Below is a small trained network, with its code and all its weights. Each question gives an input and a class and asks what happens when units are switched off, that is, made to give their printed mean instead of their output.

import numpy as np


def w(rows, s, z=0):
    codes = np.array(rows[::2]) - 128.0
    scale = np.full(codes.shape[1], s)
    scale[-1] = z or s
    return codes * scale


def f(y):
    return np.maximum(y, 0)


def log_softmax(a):
    a = a - a.max(-1, keepdims=True)
    return a - np.log(np.exp(a).sum(-1, keepdims=True))


def net(x, mask):
    res = np.array(x, float).reshape(1, 5) / 4 @ E
    y = f(res @ A[0][:, :-1].T + A[0][:, -1])
    res = res + np.where(mask, y, B[0][:, -1]) @ B[0][:, :-1]
    return log_softmax(res[-1] @ U[:, :-1].T + U[:, -1])


A, B = {}, {}
E = w([
[114,188,77,147,77],'x0',
[247,144,168,113,79],'x1',
[144,142,240,201,59],'x2',
[80,210,210,115,147],'x3',
[141,194,90,197,202],'x4',
],0.011)
A[0] = w([
[142,150,144,144,36,211],'n0',
[124,178,141,76,168,95],'n1',
[77,121,120,87,91,86],'n2',
[119,147,73,146,185,56],'n3',
[165,96,116,102,117,118],'n4',
[150,72,224,117,171,97],'n5',
[84,189,193,66,115,104],'n6',
[100,111,110,171,254,153],'n7',
[134,115,73,123,214,63],'n8',
[186,91,220,125,164,120],'n9',
[72,66,183,120,109,140],'n10',
[209,147,153,201,80,157],'n11',
[195,70,111,80,111,123],'n12',
[137,183,150,69,168,151],'n13',
[169,108,142,221,103,109],'n14',
[147,118,95,137,193,133],'n15',
[83,114,137,135,133,1],'n16',
[122,125,158,112,194,32],'n17',
[68,90,175,84,103,124],'n18',
[73,186,146,170,134,53],'n19',
[139,78,169,119,184,33],'n20',
[206,58,107,79,107,143],'n21',
],0.014,0.0056)
B[0] = w([
[171,104,181,142,48,229],'n0',
[146,206,110,158,150,170],'n1',
[198,132,188,148,139,165],'n2',
[103,140,181,86,162,188],'n3',
[126,92,96,125,172,166],'n4',
[142,114,164,211,26,197],'n5',
[207,128,54,202,183,203],'n6',
[45,146,211,72,51,231],'n7',
[63,170,161,77,128,200],'n8',
[158,216,116,193,64,210],'n9',
[188,63,196,129,99,196],'n10',
[244,165,248,206,70,247],'n11',
[126,80,38,163,189,199],'n12',
[154,254,74,144,157,181],'n13',
[146,212,153,164,106,206],'n14',
[96,152,113,76,134,183],'n15',
[170,104,179,91,153,141],'n16',
[105,188,96,180,94,151],'n17',
[206,82,207,120,118,192],'n18',
[172,66,6,141,123,186],'n19',
[124,113,91,181,70,153],'n20',
[124,45,10,92,221,215],'n21',
],0.0092,0.014)
U = w([
[9,133,113,109,141,91],'0',
[126,147,189,97,152,4],'1',
[161,119,55,147,199,245],'2',
[152,22,138,147,119,115],'3',
[182,143,159,174,88,138],'4',
],0.015,0.0034)

Each question gives the input, the list of numbers given to net, and the class t.
The units are the neurons (one row each of A and B). Each row of codes is followed by its name. A weight is (code - 128) times the scale printed after its matrix; where a second scale follows, it is the last column's (A, B and U).
mask holds one flag per neuron, in row order. A switched-off neuron (its flag False) gives its mean, the last column of its row in B, instead of its output. The means were averaged over made-up inputs and are rounded, as every weight is.
A unit's drop is (log p(t) with every unit on - log p(t) with that unit switched off) / (log p(t) with every unit on - log p(t) with every unit switched off).
unit that matters most: the unit with the biggest drop
k most important neurons: the k neurons with the biggest drops, biggest first
drop when u is switched off: that unit's drop, to one decimal
input [-8,3,1,-6,0], class 2: unit that matters most -> n21
input [-8,4,-3,2,-7], class 3: 2 most important neurons -> (n5; n21)
input [-2,5,-5,-4,5], class 2: 2 most important neurons -> (n21; n12)
input [-8,-1,-2,0,-2], class 3: 3 most important neurons -> (n11; n14; n21)
input [-7,-4,-2,5,3], class 0: 2 most important neurons -> (n11; n7)
input [-6,-2,-6,2,-5], class 3: 3 most important neurons -> (n18; n10; n11)
input [6,-3,-5,4,0], class 0: drop when n11 is switched off -> 0.2
input [8,0,1,-8,-6], class 3: drop when n13 is switched off -> 0.1
input [-1,-2,2,-4,8], class 1: drop when n21 is switched off -> 0.1
input [6,7,-2,-8,6], class 2: 2 most important neurons -> (n21; n12)
